Below are the code and all the weights of a small trained network. Each question names an input and a class and asks about switching units off, where a switched-off unit gives its printed mean instead of its output.

import numpy as np


def w(rows, s, z=0):
    codes = np.array(rows[::2]) - 128.0
    scale = np.full(codes.shape[1], s)
    scale[-1] = z or s
    return codes * scale


def norm(h):
    return h / np.sqrt((h * h).mean(-1, keepdims=True) + 1e-5)


def f(y):
    return np.maximum(y, 0)


def log_softmax(a):
    a = a - a.max(-1, keepdims=True)
    return a - np.log(np.exp(a).sum(-1, keepdims=True))


def net(x, mask):
    res = np.array(x, float).reshape(1, 5) / 4 @ E
    u = 0
    for l in range(4):
        y = f(norm(res) @ A[l][:, :-1].T + A[l][:, -1])
        res = res + np.where(mask[u : u + 16], y, B[l][:, -1]) @ B[l][:, :-1]
        u += 16
    return log_softmax(norm(res)[-1] @ U[:, :-1].T + U[:, -1])


A, B = {}, {}
E = w([
[129,125,222,133,115,131],'x0',
[200,180,138,85,186,122],'x1',
[178,49,124,81,109,137],'x2',
[175,211,108,113,2,139],'x3',
[57,144,136,32,132,149],'x4',
],0.012)
A[0] = w([
[167,159,124,107,142,128,67],'L0N1',
[98,115,110,145,69,137,84],'L0N2',
[193,79,116,71,51,132,70],'L0N3',
[135,160,13,119,108,129,54],'L0N4',
[90,255,122,176,102,120,66],'L0N5',
[134,152,121,105,69,135,2],'L0N6',
[139,145,42,120,101,131,62],'L0N7',
[157,162,110,131,73,125,25],'L0N8',
[176,90,119,79,71,120,70],'L0N9',
[135,157,125,104,83,128,59],'L0N10',
[216,209,131,76,127,129,102],'L0N11',
[81,104,111,153,7,127,80],'L0N12',
[209,147,119,208,65,123,93],'L0N13',
[151,160,108,112,78,133,19],'L0N14',
[151,160,250,129,52,132,78],'L0N15',
[82,175,131,25,58,130,96],'L0N16',
],0.029,0.009)
B[0] = w([
[101,177,184,126,120,95,165],'L0N1',
[104,184,189,157,139,79,181],'L0N2',
[165,62,207,172,87,217,228],'L0N3',
[169,62,125,35,46,45,211],'L0N4',
[160,41,227,164,94,255,238],'L0N5',
[80,69,48,202,150,114,170],'L0N6',
[132,78,112,37,86,73,191],'L0N7',
[71,49,48,209,177,119,182],'L0N8',
[145,86,192,128,114,210,200],'L0N9',
[77,76,71,172,160,128,174],'L0N10',
[37,240,209,189,109,52,251],'L0N11',
[43,228,207,170,117,59,237],'L0N12',
[218,233,18,113,159,180,252],'L0N13',
[60,62,54,190,155,129,175],'L0N14',
[135,32,96,18,46,34,235],'L0N15',
[241,228,26,121,160,173,252],'L0N16',
],0.04,0.015)
A[1] = w([
[123,131,145,103,154,129,67],'L1N1',
[131,127,141,118,151,123,83],'L1N2',
[118,49,114,43,116,63,53],'L1N3',
[182,167,64,119,166,135,123],'L1N4',
[120,71,189,129,141,216,26],'L1N5',
[93,70,118,122,253,109,96],'L1N6',
[106,144,124,77,163,162,36],'L1N7',
[78,147,158,127,155,117,60],'L1N8',
[151,120,148,160,105,130,88],'L1N9',
[87,178,190,144,150,73,37],'L1N10',
[150,81,159,140,121,190,4],'L1N11',
[151,167,68,93,167,162,64],'L1N12',
[118,97,130,138,198,114,97],'L1N13',
[140,142,136,153,146,155,36],'L1N14',
[136,133,124,119,137,131,87],'L1N15',
[143,116,158,119,149,158,42],'L1N16',
],0.036,0.0036)
B[1] = w([
[121,146,135,137,97,139,145],'L1N1',
[123,128,122,139,94,126,142],'L1N2',
[143,106,95,1,99,58,226],'L1N3',
[202,184,116,125,150,170,210],'L1N4',
[152,70,230,143,145,200,231],'L1N5',
[98,75,14,206,118,131,218],'L1N6',
[150,159,143,149,55,154,148],'L1N7',
[91,170,140,147,97,113,179],'L1N8',
[97,121,140,69,166,145,206],'L1N9',
[59,169,154,162,162,66,248],'L1N10',
[87,109,196,99,150,182,209],'L1N11',
[201,180,102,166,94,152,186],'L1N12',
[105,101,73,164,157,122,178],'L1N13',
[131,139,117,65,140,133,162],'L1N14',
[130,131,119,139,107,135,136],'L1N15',
[105,102,145,152,84,167,164],'L1N16',
],0.054,0.015)
A[2] = w([
[172,82,106,154,93,120,60],'L2N1',
[156,67,103,174,164,122,98],'L2N2',
[236,127,149,144,212,39,72],'L2N3',
[88,148,147,145,241,67,60],'L2N4',
[137,147,141,150,184,71,77],'L2N5',
[166,110,110,142,243,119,89],'L2N6',
[151,82,127,28,168,51,5],'L2N7',
[191,66,133,89,161,38,60],'L2N8',
[152,109,134,154,249,82,184],'L2N9',
[189,101,174,129,220,84,87],'L2N10',
[123,105,106,72,159,95,2],'L2N11',
[173,87,131,121,132,93,55],'L2N12',
[143,169,153,160,197,21,57],'L2N13',
[39,176,172,141,249,65,108],'L2N14',
[176,161,74,117,248,145,87],'L2N15',
[92,23,43,251,136,107,37],'L2N16',
],0.017,0.0036)
B[2] = w([
[126,137,159,117,175,125,162],'L2N1',
[103,124,117,149,106,142,157],'L2N2',
[119,144,126,107,142,177,150],'L2N3',
[61,155,111,147,45,134,170],'L2N4',
[127,103,158,160,95,122,153],'L2N5',
[113,181,123,106,128,160,136],'L2N6',
[168,77,100,103,148,82,169],'L2N7',
[117,122,90,73,123,100,158],'L2N8',
[96,144,110,109,50,165,141],'L2N9',
[101,136,126,116,59,183,133],'L2N10',
[121,96,133,96,111,113,144],'L2N11',
[124,139,133,124,120,107,140],'L2N12',
[115,108,186,162,140,112,180],'L2N13',
[79,192,137,159,80,99,210],'L2N14',
[152,165,100,93,114,150,162],'L2N15',
[124,87,80,85,252,137,246],'L2N16',
],0.04,0.013)
A[3] = w([
[160,98,128,132,200,141,103],'L3N1',
[183,111,165,115,228,44,93],'L3N2',
[190,95,166,156,180,82,86],'L3N3',
[137,126,138,132,139,121,69],'L3N4',
[191,100,169,158,195,80,100],'L3N5',
[184,139,179,134,191,90,78],'L3N6',
[207,86,147,177,220,55,56],'L3N7',
[186,91,169,190,164,50,2],'L3N8',
[154,102,132,142,197,102,53],'L3N9',
[166,95,199,137,181,100,82],'L3N10',
[176,145,127,136,143,112,65],'L3N11',
[167,108,143,137,208,89,71],'L3N12',
[156,118,150,145,158,103,60],'L3N13',
[155,129,158,143,167,120,107],'L3N14',
[204,146,184,139,251,67,65],'L3N15',
[160,163,150,130,190,123,72],'L3N16',
],0.024,0.004)
B[3] = w([
[97,136,136,195,93,15,254],'L3N1',
[75,61,37,53,27,224,181],'L3N2',
[105,123,114,135,149,133,135],'L3N3',
[120,131,122,141,100,116,128],'L3N4',
[142,73,144,179,53,137,137],'L3N5',
[131,82,81,151,18,190,157],'L3N6',
[107,117,128,123,68,213,175],'L3N7',
[9,214,127,17,78,255,131],'L3N8',
[135,102,139,188,108,113,191],'L3N9',
[175,83,115,190,105,208,211],'L3N10',
[211,148,128,142,118,151,193],'L3N11',
[93,114,150,156,101,125,166],'L3N12',
[119,133,155,69,148,111,128],'L3N13',
[91,120,104,75,89,187,159],'L3N14',
[239,69,140,139,86,132,159],'L3N15',
[177,64,59,162,96,115,188],'L3N16',
],0.025,0.0048)
U = w([
[70,57,31,201,174,140,140],'0',
[39,207,197,179,108,60,147],'1',
[128,61,230,101,130,226,152],'2',
[222,207,69,131,124,173,128],'3',
[140,75,107,7,91,42,140],'4',
[119,123,130,122,137,108,195],'5',
[172,120,171,134,220,68,2],'6',
],0.016,0.0095)

Each question gives the input, the list of numbers given to net, and the class t.
The units are the neurons (one row each of A and B). Each row of codes is followed by its name. A weight is (code - 128) times the scale printed after its matrix; where a second scale follows, it is the last column's (A, B and U).
mask holds one flag per neuron, layer by layer. A switched-off neuron (its flag False) gives its mean, the last column of its row in B, instead of its output. The means were averaged over made-up inputs and are rounded, as every weight is.
A unit's drop is (log p(t) with every unit on - log p(t) with that unit switched off) / (log p(t) with every unit on - log p(t) with every unit switched off).
The circuit of an input: a set's keep is (log p(t) with only the set's units on - log p(t) with every unit switched off) / (log p(t) with every unit on - log p(t) with every unit switched off). Starting from the 12 units with the biggest drops (on a tie, the unit counted first), units are removed one at a time, each time the one whose removal leaves the highest keep (on an exact tie, the one counted first), for as long as the keep stays at least 0.8.
units of the circuit, in order: the units of the circuit, biggest drop first
top k neurons: the k neurons with the biggest drops, biggest first
top k neurons in layer l: the k neurons of layer l with the biggest drops, biggest first
input [2,-4,-7,6,7], class 2: units of the circuit, in order => L0N5
input [5,1,-5,4,2], class 2: top 3 neurons => L0N5, L0N4, L0N7
input [3,-3,0,-5,-7], class 3: top 2 neurons => L0N5, L0N11
input [-1,-5,-8,-3,0], class 2: top 2 neurons in layer 0 => L0N5, L0N11
input [6,-2,-7,-2,3], class 2: top 2 neurons => L0N5, L0N4
input [-7,-7,-8,2,1], class 2: top 3 neurons => L0N5, L0N11, L0N15
input [8,-4,6,3,1], class 4: top 3 neurons => L0N15, L0N5, L1N3
input [-8,7,3,-5,6], class 4: top 3 neurons => L0N13, L0N12, L0N16
input [6,-6,1,8,8], class 0: top 2 neurons => L0N6, L0N13
input [7,-4,-3,5,-7], class 3: top 3 neurons => L0N13, L0N4, L0N7
input [-8,-1,-6,0,3], class 4: top 4 neurons => L0N4, L1N3, L0N7, L0N3
input [1,-3,-3,7,8], class 3: top 3 neurons => L0N16, L1N4, L1N6
input [6,7,6,5,3], class 1: top 4 neurons in layer 0 => L0N11, L0N5, L0N4, L0N1
input [2,0,4,8,-8], class 0: units of the circuit, in order => L0N8
input [-8,-7,8,-3,-3], class 2: top 3 neurons => L0N11, L0N15, L0N3
input [-8,-1,-4,5,-4], class 4: top 2 neurons => L0N4, L0N7
input [8,-2,-4,-2,-6], class 4: top 2 neurons in layer 0 => L0N15, L0N16
input [7,0,6,0,-2], class 4: top 2 neurons => L0N15, L1N3
input [-3,-6,-1,7,-4], class 0: top 2 neurons in layer 0 => L0N8, L0N11
input [2,-2,-1,8,8], class 0: units of the circuit, in order => L0N6
input [-1,-7,-8,8,-8], class 0: top 2 neurons in layer 1 => L1N5, L1N3
input [-8,3,-2,-4,8], class 3: top 2 neurons in layer 0 => L0N15, L0N16
input [-7,-6,-2,5,1], class 4: top 2 neurons in layer 0 => L0N4, L0N7
input [-8,-8,3,-7,-7], class 1: top 2 neurons in layer 1 => L1N10, L1N8
input [-7,-7,-8,7,-4], class 2: top 3 neurons in layer 0 => L0N5, L0N11, L0N15
